Below are the code and all the weights of a small trained network. Each question names an input and a class and asks about switching units off, where a switched-off unit gives its printed mean instead of its output.

import numpy as np


def w(rows, s, z=0):
    codes = np.array(rows[::2]) - 128.0
    scale = np.full(codes.shape[1], s)
    scale[-1] = z or s
    return codes * scale


def norm(h):
    return h / np.sqrt((h * h).mean(-1, keepdims=True) + 1e-5)


def f(y):
    return y / 2 * (1 + np.tanh(0.7978845608 * (y + 0.044715 * y**3)))


def log_softmax(a):
    a = a - a.max(-1, keepdims=True)
    return a - np.log(np.exp(a).sum(-1, keepdims=True))


def net(x, mask):
    res = np.array(x, float).reshape(1, 6) / 4 @ E
    u = 0
    for l in range(2):
        y = f(norm(res) @ A[l][:, :-1].T + A[l][:, -1])
        res = res + np.where(mask[u : u + 3], y, B[l][:, -1]) @ B[l][:, :-1]
        u += 3
    return log_softmax(norm(res)[-1] @ U[:, :-1].T + U[:, -1])


A, B = {}, {}
E = w([
[75,101,128,132,1,194,108],'x0',
[40,35,16,99,185,160,167],'x1',
[39,196,97,207,184,119,182],'x2',
[129,137,127,120,133,142,119],'x3',
[133,123,127,138,131,136,128],'x4',
[131,129,124,132,127,133,126],'x5',
],0.0035)
A[0] = w([
[2,147,41,182,155,77,125,4],'L0N1',
[73,231,185,232,104,130,122,101],'L0N2',
[129,204,154,193,188,84,173,40],'L0N3',
],0.0063,0.0025)
B[0] = w([
[122,93,165,96,161,225,170,233],'L0N1',
[213,145,68,118,25,42,164,252],'L0N2',
[85,174,169,156,187,109,1,195],'L0N3',
],0.0061,0.0038)
A[1] = w([
[201,95,131,68,211,109,152,117],'L1N1',
[148,7,78,78,158,117,91,4],'L1N2',
[213,101,197,106,100,99,67,72],'L1N3',
],0.011,0.0011)
B[1] = w([
[195,179,15,130,141,75,254,195],'L1N1',
[133,142,175,141,65,76,42,226],'L1N2',
[78,96,119,123,193,187,161,254],'L1N3',
],0.009,0.0077)
U = w([
[135,111,74,114,253,138,212,155],'0',
[202,164,68,144,22,40,174,196],'1',
[73,39,161,112,88,254,162,190],'2',
[97,61,161,112,48,94,9,72],'3',
[150,216,183,183,189,65,61,7],'4',
],0.01,0.0019)

Each question gives the input, the list of numbers given to net, and the class t.
The units are the neurons (one row each of A and B). Each row of codes is followed by its name. A weight is (code - 128) times the scale printed after its matrix; where a second scale follows, it is the last column's (A, B and U).
mask holds one flag per neuron, layer by layer. A switched-off neuron (its flag False) gives its mean, the last column of its row in B, instead of its output. The means were averaged over made-up inputs and are rounded, as every weight is.
A unit's drop is (log p(t) with every unit on - log p(t) with that unit switched off) / (log p(t) with every unit on - log p(t) with every unit switched off).
The circuit of an input: a set's keep is (log p(t) with only the set's units on - log p(t) with every unit switched off) / (log p(t) with every unit on - log p(t) with every unit switched off). Starting from all 6 units, units are removed one at a time, each time the one whose removal leaves the highest keep (on an exact tie, the one counted first), for as long as the keep stays at least 0.8.
circuit, biggest first: the units of the circuit, biggest drop first
unit that matters most: the unit with the biggest drop
top k neurons: the k neurons with the biggest drops, biggest first
top k neurons in layer l: the k neurons of layer l with the biggest drops, biggest first
input [-7,0,1,-7,-2,0], class 4: top 2 neurons in layer 0 => [L0N3; L0N2]
input [-2,3,-6,6,-1,5], class 1: circuit, biggest first => [L1N1; L1N2]
input [1,2,2,3,7,7], class 2: circuit, biggest first => [L1N1]
input [-1,3,-1,-1,-6,-2], class 1: circuit, biggest first => [L1N1; L1N2]
input [-2,0,2,6,-2,5], class 4: top 3 neurons => [L0N3; L1N3; L1N1]
input [1,5,-7,8,1,-5], class 3: top 3 neurons => [L1N2; L0N1; L0N2]
input [1,6,0,-4,-6,-2], class 3: top 2 neurons in layer 1 => [L1N2; L1N3]
input [-3,-2,-3,1,7,4], class 0: top 2 neurons in layer 1 => [L1N3; L1N1]
input [3,1,7,-7,2,-3], class 2: top 4 neurons => [L0N1; L1N1; L1N2; L1N3]
input [-2,-5,-1,3,-6,1], class 0: top 2 neurons => [L1N3; L1N2]
input [-8,5,-7,6,-2,-6], class 1: top 2 neurons => [L1N1; L1N2]
input [-7,-1,4,8,-8,-3], class 4: top 2 neurons => [L0N3; L1N3]
input [8,2,-2,6,7,5], class 3: top 4 neurons => [L1N3; L1N1; L0N1; L0N2]
input [-8,6,-6,2,-4,-3], class 1: unit that matters most => L1N1
input [5,2,6,2,-7,6], class 2: top 2 neurons => [L0N1; L1N1]
input [-3,-5,-7,-4,-5,2], class 0: top 2 neurons in layer 1 => [L1N3; L1N1]
input [-8,-7,-1,-5,-6,8], class 0: top 2 neurons in layer 1 => [L1N2; L1N3]
input [-4,5,-1,1,3,0], class 1: top 3 neurons => [L1N1; L1N2; L1N3]
input [1,6,-3,-4,-3,7], class 3: top 2 neurons => [L1N2; L0N2]
input [3,-1,-4,8,-5,1], class 2: circuit, biggest first => [L1N3]
input [5,5,0,2,5,-3], class 3: top 2 neurons => [L1N3; L1N2]
input [-3,-6,0,-8,-6,-5], class 0: top 2 neurons => [L1N3; L1N2]
input [-4,-2,1,2,-6,-6], class 4: top 2 neurons in layer 0 => [L0N3; L0N1]
